Here is a tiny trained network, its code and every weight. The questions are about switching its units off for an input and a class, where a switched-off unit gives its printed mean instead of its output.

import numpy as np


def w(rows, s, z=0):
    codes = np.array(rows[::2]) - 128.0
    scale = np.full(codes.shape[1], s)
    scale[-1] = z or s
    return codes * scale


def f(y):
    return y / 2 * (1 + np.tanh(0.7978845608 * (y + 0.044715 * y**3)))


def log_softmax(a):
    a = a - a.max(-1, keepdims=True)
    return a - np.log(np.exp(a).sum(-1, keepdims=True))


def net(x, mask):
    res = np.array(x, float).reshape(1, 5) / 4 @ E
    y = f(res @ A[0][:, :-1].T + A[0][:, -1])
    res = res + np.where(mask, y, B[0][:, -1]) @ B[0][:, :-1]
    return log_softmax(res[-1] @ U[:, :-1].T + U[:, -1])


A, B = {}, {}
E = w([
[161,156,111,9,127],'x0',
[184,105,190,123,187],'x1',
[183,192,106,169,142],'x2',
[128,127,126,127,128],'x3',
[130,128,132,131,124],'x4',
],0.012)
A[0] = w([
[83,82,127,226,166,164],'n1',
[106,145,83,135,94,29],'n2',
[180,181,92,148,129,99],'n3',
[85,13,135,94,122,21],'n4',
[93,158,81,129,132,48],'n5',
[177,181,92,180,136,54],'n6',
[152,91,137,124,216,21],'n7',
[55,153,95,111,44,73],'n8',
[156,89,248,109,222,255],'n9',
[81,100,201,115,80,103],'n10',
],0.011,0.0061)
B[0] = w([
[74,184,128,7,57,221],'n1',
[219,201,229,232,93,136],'n2',
[38,92,177,87,229,157],'n3',
[111,123,175,183,254,164],'n4',
[235,215,201,198,168,133],'n5',
[73,74,214,63,242,158],'n6',
[248,246,203,207,143,143],'n7',
[90,225,196,184,126,184],'n8',
[119,227,81,155,123,245],'n9',
[84,141,166,117,194,157],'n10',
],0.009,0.012)
U = w([
[179,193,179,206,132,64],'0',
[115,142,90,113,162,249],'1',
[100,98,158,117,252,65],'2',
[123,144,86,127,150,243],'3',
[124,160,111,44,125,105],'4',
[133,86,7,166,110,141],'5',
[227,30,103,213,97,7],'6',
],0.013,0.011)

Each question gives the input, the list of numbers given to net, and the class t.
The units are the neurons (one row each of A and B). Each row of codes is followed by its name. A weight is (code - 128) times the scale printed after its matrix; where a second scale follows, it is the last column's (A, B and U).
mask holds one flag per neuron, in row order. A switched-off neuron (its flag False) gives its mean, the last column of its row in B, instead of its output. The means were averaged over made-up inputs and are rounded, as every weight is.
A unit's drop is (log p(t) with every unit on - log p(t) with that unit switched off) / (log p(t) with every unit on - log p(t) with every unit switched off).
The circuit of an input: a set's keep is (log p(t) with only the set's units on - log p(t) with every unit switched off) / (log p(t) with every unit on - log p(t) with every unit switched off). Starting from all 10 units, units are removed one at a time, each time the one whose removal leaves the highest keep (on an exact tie, the one counted first), for as long as the keep stays at least 0.8.
units of the circuit, in order: the units of the circuit, biggest drop first
unit that matters most: the unit with the biggest drop
top k neurons: the k neurons with the biggest drops, biggest first
drop when u is switched off: that unit's drop, to one decimal
input [-3,-7,-6,-6,-5], class 0: top 2 neurons : [n8, n2]
input [1,1,4,2,2], class 2: top neuron : [n1]
input [7,8,-3,7,-1], class 0: top 2 neurons : [n7, n1]
input [6,-8,-3,2,-2], class 0: units of the circuit, in order : [n8, n2]
input [2,7,8,-1,2], class 2: top 2 neurons : [n3, n6]
input [5,-7,2,7,5], class 0: units of the circuit, in order : [n8, n2]
input [8,8,-7,-3,5], class 0: units of the circuit, in order : [n9, n7]
input [5,7,5,0,-1], class 0: top 3 neurons : [n7, n1, n9]
input [-2,0,-8,7,-1], class 2: top 2 neurons : [n4, n10]
input [-5,5,3,-6,7], class 1: units of the circuit, in order : [n1, n8]
input [-1,-4,-6,-4,-1], class 2: top 4 neurons : [n4, n9, n10, n1]
input [-8,-5,8,4,7], class 2: top 2 neurons : [n6, n3]
input [5,-5,-4,5,3], class 0: units of the circuit, in order : [n8, n1]
input [4,6,8,-6,4], class 2: unit that matters most : n3
input [-5,-3,-6,1,-3], class 2: top 2 neurons : [n4, n9]
input [4,-5,-7,-3,4], class 2: units of the circuit, in order : [n4, n1]
input [-2,-4,-6,5,4], class 2: top 3 neurons : [n4, n9, n10]
input [5,8,-5,2,0], class 0: units of the circuit, in order : [n7, n9]
input [1,7,2,2,-4], class 0: top 2 neurons : [n7, n1]
input [-8,3,0,5,1], class 4: unit that matters most : n1
input [5,-5,-8,-1,-6], class 2: drop when n9 is switched off : 0.1
input [-6,4,2,1,-1], class 4: drop when n1 is switched off : 0.6
